Below is a small trained network, with its code and all its weights. Each question gives an input and a class and asks what happens when units are switched off, that is, made to give their printed mean instead of their output.

import numpy as np


def w(rows, s, z=0):
    codes = np.array(rows[::2]) - 128.0
    scale = np.full(codes.shape[1], s)
    scale[-1] = z or s
    return codes * scale


def f(y):
    return np.maximum(y, 0)


def log_softmax(a):
    a = a - a.max(-1, keepdims=True)
    return a - np.log(np.exp(a).sum(-1, keepdims=True))


def net(x, mask):
    res = np.array(x, float).reshape(1, 4) / 4 @ E
    y = f(res @ A[0][:, :-1].T + A[0][:, -1])
    res = res + np.where(mask, y, B[0][:, -1]) @ B[0][:, :-1]
    return log_softmax(res[-1] @ U[:, :-1].T + U[:, -1])


A, B = {}, {}
E = w([
[141,197,213,99,166,185,171,135],'x0',
[122,171,63,231,169,102,76,242],'x1',
[212,178,3,45,77,147,27,180],'x2',
[237,214,95,144,247,24,150,5],'x3',
],0.0076)
A[0] = w([
[103,142,252,117,148,137,157,132,156],'N0',
[170,157,36,107,126,124,110,141,188],'N1',
[171,147,99,154,173,119,133,104,210],'N2',
[132,152,119,183,199,110,126,141,195],'N3',
[63,85,114,153,72,139,112,185,224],'N4',
[75,74,161,151,121,114,146,90,252],'N5',
[144,108,145,66,86,141,129,82,248],'N6',
],0.019,0.0026)
B[0] = w([
[137,136,97,144,152,223,127,69,223],'N0',
[183,94,127,138,126,119,61,136,228],'N1',
[130,216,131,109,136,122,140,136,205],'N2',
[124,183,148,142,150,73,148,128,196],'N3',
[84,117,110,131,110,127,139,252,253],'N4',
[107,86,144,176,131,103,139,86,209],'N5',
[118,105,137,42,94,114,145,115,203],'N6',
],0.025,0.019)
U = w([
[113,130,97,149,160,234,170,64,255],'0',
[235,132,91,112,121,94,22,152,113],'1',
[72,86,65,130,80,142,125,254,193],'2',
[153,220,157,144,168,68,147,128,7],'3',
[102,89,159,39,72,102,188,69,84],'4',
[54,48,148,247,146,114,177,102,24],'5',
],0.0076,0.00095)

Each question gives the input, the list of numbers given to net, and the class t.
The units are the neurons (one row each of A and B). Each row of codes is followed by its name. A weight is (code - 128) times the scale printed after its matrix; where a second scale follows, it is the last column's (A, B and U).
mask holds one flag per neuron, in row order. A switched-off neuron (its flag False) gives its mean, the last column of its row in B, instead of its output. The means were averaged over made-up inputs and are rounded, as every weight is.
A unit's drop is (log p(t) with every unit on - log p(t) with that unit switched off) / (log p(t) with every unit on - log p(t) with every unit switched off).
The circuit of an input: a set's keep is (log p(t) with only the set's units on - log p(t) with every unit switched off) / (log p(t) with every unit on - log p(t) with every unit switched off). Starting from all 7 units, units are removed one at a time, each time the one whose removal leaves the highest keep (on an exact tie, the one counted first), for as long as the keep stays at least 0.8.
units of the circuit, in order: the units of the circuit, biggest drop first
k most important neurons: the k neurons with the biggest drops, biggest first
drop when u is switched off: that unit's drop, to one decimal
input [-2,7,-1,1], class 3: units of the circuit, in order : (N3)
input [8,5,3,-1], class 1: 2 most important neurons : (N4, N2)
input [0,0,6,-1], class 1: 2 most important neurons : (N1, N4)
input [-7,0,-5,-2], class 5: 2 most important neurons : (N5, N6)
input [-1,-4,-3,4], class 0: units of the circuit, in order : (N0, N4)
input [5,5,4,2], class 1: 2 most important neurons : (N1, N5)
input [-1,-5,2,5], class 4: 2 most important neurons : (N6, N4)
input [-2,-5,-7,-8], class 5: 2 most important neurons : (N5, N0)
input [-3,4,3,8], class 3: 2 most important neurons : (N3, N2)
input [3,-4,2,-4], class 4: 3 most important neurons : (N6, N1, N4)
input [-1,-4,5,1], class 1: 2 most important neurons : (N1, N4)
input [-5,-1,0,5], class 3: 2 most important neurons : (N2, N3)
input [-7,-4,-4,-3], class 5: 3 most important neurons : (N5, N2, N1)
input [3,-8,-7,-6], class 0: units of the circuit, in order : (N0)
input [7,-8,5,-3], class 4: drop when N6 is switched off : 1.9
input [-5,1,1,7], class 3: drop when N3 is switched off : 1.2
input [-7,-5,0,-1], class 4: drop when N1 is switched off : 0.1
